Below are the code and all the weights of a small trained network. Each question names an input and a class and asks about switching units off, where a switched-off unit gives its printed mean instead of its output.

import numpy as np


def w(rows, s, z=0):
    codes = np.array(rows[::2]) - 128.0
    scale = np.full(codes.shape[1], s)
    scale[-1] = z or s
    return codes * scale


def f(y):
    return np.maximum(y, 0)


def log_softmax(a):
    a = a - a.max(-1, keepdims=True)
    return a - np.log(np.exp(a).sum(-1, keepdims=True))


def net(x, mask):
    res = np.array(x, float).reshape(1, 2) / 4 @ E
    y = f(res @ A[0][:, :-1].T + A[0][:, -1])
    res = res + np.where(mask, y, B[0][:, -1]) @ B[0][:, :-1]
    return log_softmax(res[-1] @ U[:, :-1].T + U[:, -1])


A, B = {}, {}
E = w([
[106,73,126,209,155,113,173,116,178,213,190,131],'x0',
[83,146,82,88,68,124,162,7,170,134,142,189],'x1',
],0.015)
A[0] = w([
[142,130,167,126,34,202,129,66,151,162,62,159,129],'neuron 1',
[34,100,90,162,147,108,226,68,193,158,201,172,213],'neuron 2',
[125,4,226,223,201,42,143,150,147,184,201,116,95],'neuron 3',
[84,51,67,172,182,105,180,68,129,190,196,143,252],'neuron 4',
[95,226,116,10,8,143,99,114,155,49,111,148,184],'neuron 5',
[89,74,173,240,144,63,191,184,213,195,247,55,136],'neuron 6',
[185,113,230,199,245,187,53,253,30,133,89,17,212],'neuron 7',
[2,96,18,151,83,51,181,40,209,221,136,204,172],'neuron 8',
],0.0066,0.0036)
B[0] = w([
[141,87,139,117,69,99,136,135,147,170,92,119,166],'neuron 1',
[192,150,183,157,116,135,163,91,132,163,151,114,224],'neuron 2',
[78,137,127,79,118,106,95,207,173,164,162,139,201],'neuron 3',
[176,156,164,186,117,149,98,129,174,112,191,118,211],'neuron 4',
[8,149,109,78,73,122,127,182,102,137,98,108,207],'neuron 5',
[141,127,141,106,83,89,96,193,193,175,155,123,217],'neuron 6',
[144,81,194,155,162,26,32,69,146,109,99,166,240],'neuron 7',
[161,130,120,178,85,152,161,84,139,152,169,98,252],'neuron 8',
],0.012,0.021)
U = w([
[214,74,189,178,224,101,86,45,107,40,61,174,150],'0',
[244,150,131,214,120,175,188,100,127,148,195,123,183],'1',
[123,96,73,110,177,142,193,152,141,119,129,118,71],'2',
[43,160,29,60,85,155,168,196,77,121,54,142,253],'3',
[85,101,91,121,78,123,224,71,96,136,149,107,59],'4',
[135,133,69,146,180,114,169,135,80,102,147,128,53],'5',
[94,153,164,100,118,106,77,168,1,54,95,131,77],'6',
[137,93,156,125,151,86,98,210,161,157,162,159,81],'7',
],0.0082,0.0043)

Each question gives the input, the list of numbers given to net, and the class t.
The units are the neurons (one row each of A and B). Each row of codes is followed by its name. A weight is (code - 128) times the scale printed after its matrix; where a second scale follows, it is the last column's (A, B and U).
mask holds one flag per neuron, in row order. A switched-off neuron (its flag False) gives its mean, the last column of its row in B, instead of its output. The means were averaged over made-up inputs and are rounded, as every weight is.
A unit's drop is (log p(t) with every unit on - log p(t) with that unit switched off) / (log p(t) with every unit on - log p(t) with every unit switched off).
The circuit of an input: a set's keep is (log p(t) with only the set's units on - log p(t) with every unit switched off) / (log p(t) with every unit on - log p(t) with every unit switched off). Starting from all 8 units, units are removed one at a time, each time the one whose removal leaves the highest keep (on an exact tie, the one counted first), for as long as the keep stays at least 0.8.
units of the circuit, in order: the units of the circuit, biggest drop first
unit that matters most: the unit with the biggest drop
k most important neurons: the k neurons with the biggest drops, biggest first
drop when u is switched off: that unit's drop, to one decimal
input [-3,7], class 4: unit that matters most : neuron 8
input [8,0], class 1: 3 most important neurons : (neuron 2; neuron 8; neuron 4)
input [-2,7], class 4: units of the circuit, in order : (neuron 5; neuron 8)
input [-6,0], class 3: 2 most important neurons : (neuron 7; neuron 5)
input [0,3], class 1: 2 most important neurons : (neuron 3; neuron 7)
input [-8,-5], class 0: 2 most important neurons : (neuron 7; neuron 3)
input [0,4], class 1: 3 most important neurons : (neuron 3; neuron 8; neuron 2)
input [-2,5], class 4: 3 most important neurons : (neuron 3; neuron 8; neuron 6)
input [-2,-2], class 0: drop when neuron 3 is switched off : 0.1
input [-5,-6], class 0: drop when neuron 7 is switched off : 0.1
input [2,0], class 1: drop when neuron 5 is switched off : 0.7
input [0,2], class 1: drop when neuron 5 is switched off : 0.3
